Below are the code and all the weights of a small trained network. Each question names an input and a class and asks about switching units off, where a switched-off unit gives its printed mean instead of its output.

import numpy as np


def w(rows, s, z=0):
    codes = np.array(rows[::2]) - 128.0
    scale = np.full(codes.shape[1], s)
    scale[-1] = z or s
    return codes * scale


def norm(h):
    return h / np.sqrt((h * h).mean(-1, keepdims=True) + 1e-5)


def f(y):
    return np.maximum(y, 0)


def log_softmax(a):
    a = a - a.max(-1, keepdims=True)
    return a - np.log(np.exp(a).sum(-1, keepdims=True))


def net(x, mask):
    res = np.array(x, float).reshape(1, 4) / 4 @ E
    u = 0
    for l in range(4):
        y = f(norm(res) @ A[l][:, :-1].T + A[l][:, -1])
        res = res + np.where(mask[u : u + 8], y, B[l][:, -1]) @ B[l][:, :-1]
        u += 8
    return log_softmax(norm(res)[-1] @ U[:, :-1].T + U[:, -1])


A, B = {}, {}
E = w([
[221,95,172,63,227,205,167,146,115,134,78,167],'x0',
[96,82,86,199,197,100,113,39,177,126,92,187],'x1',
[77,110,76,126,90,250,157,16,143,148,208,80],'x2',
[37,85,132,172,104,199,184,232,193,107,4,88],'x3',
],0.002)
A[0] = w([
[80,206,116,100,17,88,114,158,64,86,143,65,98],'L0N1',
[184,171,204,38,71,144,160,222,33,144,159,67,6],'L0N2',
[252,98,246,51,187,181,135,181,80,152,39,194,124],'L0N3',
[145,172,121,173,67,53,41,156,142,72,108,173,134],'L0N4',
[134,81,74,166,239,100,86,72,185,119,62,207,13],'L0N5',
[77,144,47,212,110,79,125,87,151,180,112,216,127],'L0N6',
[211,154,160,86,130,75,53,75,30,137,198,186,66],'L0N7',
[169,144,193,137,170,65,153,220,101,145,119,162,19],'L0N8',
],0.0026,0.0018)
B[0] = w([
[88,65,208,159,69,119,62,86,196,81,196,89,204],'L0N1',
[117,189,83,58,210,224,3,118,191,97,71,111,210],'L0N2',
[85,105,224,190,53,74,128,87,146,86,191,139,254],'L0N3',
[69,146,129,221,129,94,160,147,23,75,147,174,206],'L0N4',
[83,191,90,56,170,161,46,78,179,62,44,102,208],'L0N5',
[73,79,152,47,129,113,41,120,160,109,161,72,221],'L0N6',
[138,161,99,152,166,106,161,160,189,236,128,101,241],'L0N7',
[76,202,90,142,147,100,179,140,51,65,89,188,182],'L0N8',
],0.0032,0.0031)
A[1] = w([
[115,127,143,150,120,180,192,199,185,94,25,130,2],'L1N1',
[252,101,248,53,203,233,246,80,152,125,101,225,111],'L1N2',
[124,105,186,121,80,103,104,94,117,67,99,135,125],'L1N3',
[11,84,84,160,88,116,125,198,181,117,60,77,96],'L1N4',
[212,205,66,80,164,83,95,84,76,205,167,172,114],'L1N5',
[170,100,61,136,63,236,158,56,121,171,192,102,50],'L1N6',
[138,201,133,54,46,184,100,213,103,69,150,61,69],'L1N7',
[84,61,65,131,159,146,143,38,137,126,112,151,74],'L1N8',
],0.003,0.0012)
B[1] = w([
[208,136,58,187,141,152,145,125,152,218,154,121,186],'L1N1',
[52,95,194,196,2,42,61,108,118,69,242,76,206],'L1N2',
[139,126,148,135,90,112,103,85,87,153,161,142,184],'L1N3',
[230,124,138,136,136,168,142,106,116,175,176,126,254],'L1N4',
[160,101,93,161,113,167,177,153,181,187,99,124,202],'L1N5',
[79,135,91,129,174,109,193,212,49,92,72,195,203],'L1N6',
[126,125,101,86,217,150,102,82,178,118,71,141,202],'L1N7',
[157,142,126,83,124,128,99,169,125,84,127,128,198],'L1N8',
],0.0041,0.0036)
A[2] = w([
[137,204,147,8,123,177,112,159,145,134,119,90,43],'L2N1',
[176,135,101,126,171,159,194,134,174,253,137,150,81],'L2N2',
[110,116,83,105,139,172,233,98,47,97,113,131,122],'L2N3',
[90,97,94,62,130,168,204,128,48,84,143,152,35],'L2N4',
[139,80,96,70,184,136,91,74,170,102,53,158,101],'L2N5',
[117,154,82,124,158,68,125,75,91,144,178,151,127],'L2N6',
[152,137,105,75,125,150,223,181,84,157,115,163,27],'L2N7',
[137,155,147,115,154,84,214,135,82,147,72,134,3],'L2N8',
],0.0043,0.0023)
B[2] = w([
[46,126,52,33,236,207,54,25,202,93,60,126,189],'L2N1',
[136,84,213,154,55,129,155,124,148,137,228,94,234],'L2N2',
[116,132,119,146,146,1,179,131,40,132,104,162,190],'L2N3',
[62,201,124,161,177,35,174,201,43,85,73,179,176],'L2N4',
[50,181,86,18,144,170,77,126,167,108,113,64,225],'L2N5',
[173,86,178,129,92,236,165,167,138,128,93,91,252],'L2N6',
[128,117,160,81,101,76,90,71,136,150,132,105,151],'L2N7',
[88,140,128,138,106,108,50,157,87,76,111,82,137],'L2N8',
],0.0039,0.0027)
A[3] = w([
[140,189,126,149,183,100,158,171,48,117,61,173,4],'L3N1',
[60,131,60,119,142,151,190,125,71,154,131,90,187],'L3N2',
[78,107,136,136,102,102,144,96,132,126,177,81,125],'L3N3',
[180,165,94,89,166,105,82,75,131,150,177,156,154],'L3N4',
[207,123,135,112,120,100,163,113,141,254,146,144,40],'L3N5',
[229,131,108,159,128,154,197,147,165,250,134,128,130],'L3N6',
[152,160,108,106,163,115,51,120,165,112,70,145,209],'L3N7',
[119,178,109,130,158,97,176,181,8,107,63,199,50],'L3N8',
],0.0047,0.0022)
B[3] = w([
[190,156,78,58,175,49,195,88,20,134,170,215,179],'L3N1',
[204,163,133,113,173,86,113,130,111,139,87,171,211],'L3N2',
[151,119,201,131,123,80,134,163,119,109,132,158,240],'L3N3',
[87,103,69,146,148,198,141,181,158,136,44,101,184],'L3N4',
[160,61,59,139,94,215,158,190,157,186,64,58,173],'L3N5',
[199,60,23,201,97,204,215,212,98,246,59,81,209],'L3N6',
[80,142,78,53,151,189,143,90,149,145,115,101,252],'L3N7',
[195,210,94,77,195,46,253,94,17,121,103,241,198],'L3N8',
],0.005,0.0037)
U = w([
[29,162,53,23,210,226,21,60,232,84,47,45,231],'0',
[232,32,31,221,94,205,213,220,137,254,64,54,4],'1',
[89,66,241,223,23,26,50,105,127,37,231,100,172],'2',
[182,210,60,75,218,18,222,118,11,100,76,232,76],'3',
],0.007,0.0014)

Each question gives the input, the list of numbers given to net, and the class t.
The units are the neurons (one row each of A and B). Each row of codes is followed by its name. A weight is (code - 128) times the scale printed after its matrix; where a second scale follows, it is the last column's (A, B and U).
mask holds one flag per neuron, layer by layer. A switched-off neuron (its flag False) gives its mean, the last column of its row in B, instead of its output. The means were averaged over made-up inputs and are rounded, as every weight is.
A unit's drop is (log p(t) with every unit on - log p(t) with that unit switched off) / (log p(t) with every unit on - log p(t) with every unit switched off).
The circuit of an input: a set's keep is (log p(t) with only the set's units on - log p(t) with every unit switched off) / (log p(t) with every unit on - log p(t) with every unit switched off). Starting from the 12 units with the biggest drops (on a tie, the unit counted first), units are removed one at a time, each time the one whose removal leaves the highest keep (on an exact tie, the one counted first), for as long as the keep stays at least 0.8.
units of the circuit, in order: the units of the circuit, biggest drop first
most important unit: the unit with the biggest drop
k most important neurons: the k neurons with the biggest drops, biggest first
top k neurons in layer l: the k neurons of layer l with the biggest drops, biggest first
drop of u: that unit's drop, to one decimal
input [6,-4,-1,5], class 2: most important unit -> L1N2
input [8,-7,-7,-3], class 2: units of the circuit, in order -> (L0N3 L1N2)
input [0,7,8,5], class 3: units of the circuit, in order -> (L1N6 L2N3 L0N1 L3N2)
input [6,2,-1,-5], class 2: 4 most important neurons -> (L1N2 L0N3 L1N4 L1N1)
input [-7,-6,-3,-3], class 2: 2 most important neurons -> (L0N1 L0N4)
input [-4,3,-3,-4], class 1: 3 most important neurons -> (L0N7 L0N3 L1N2)
input [-7,-3,8,-2], class 3: units of the circuit, in order -> (L1N6 L3N2)
input [-5,5,-2,1], class 0: 2 most important neurons -> (L0N5 L1N2)
input [-8,1,1,-8], class 1: 3 most important neurons -> (L0N7 L1N2 L0N3)
input [-6,3,8,-1], class 3: 3 most important neurons -> (L1N6 L0N3 L1N2)
input [7,-8,3,8], class 0: 4 most important neurons -> (L0N2 L1N7 L2N1 L0N7)
input [-5,3,7,0], class 3: 2 most important neurons -> (L1N6 L0N3)
input [1,7,-7,1], class 0: 2 most important neurons -> (L0N5 L2N5)
input [5,-6,-5,-5], class 0: most important unit -> L0N2
input [-7,6,0,0], class 2: top 2 neurons in layer 0 -> (L0N2 L0N4)
input [0,6,7,-3], class 3: 4 most important neurons -> (L1N6 L0N2 L2N4 L2N3)
input [6,6,-4,-4], class 0: 2 most important neurons -> (L0N5 L2N2)
input [-8,-4,-1,-6], class 2: 2 most important neurons -> (L0N1 L1N4)
input [-1,-6,-8,5], class 3: 2 most important neurons -> (L0N8 L0N4)
input [7,1,5,1], class 2: units of the circuit, in order -> (L1N2)
input [5,-3,-4,-6], class 1: 2 most important neurons -> (L0N7 L1N5)
input [-7,-8,-4,6], class 0: top 2 neurons in layer 0 -> (L0N2 L0N3)
input [-8,2,-2,7], class 2: drop of L3N7 -> 0.1
input [-4,6,-1,-5], class 0: drop of L0N6 -> 0.6
input [3,-4,-1,3], class 0: drop of L0N2 -> 3.0
input [-6,-8,-5,4], class 0: drop of L0N2 -> 1.1
input [7,3,-5,-1], class 2: most important neuron -> (L1N2)
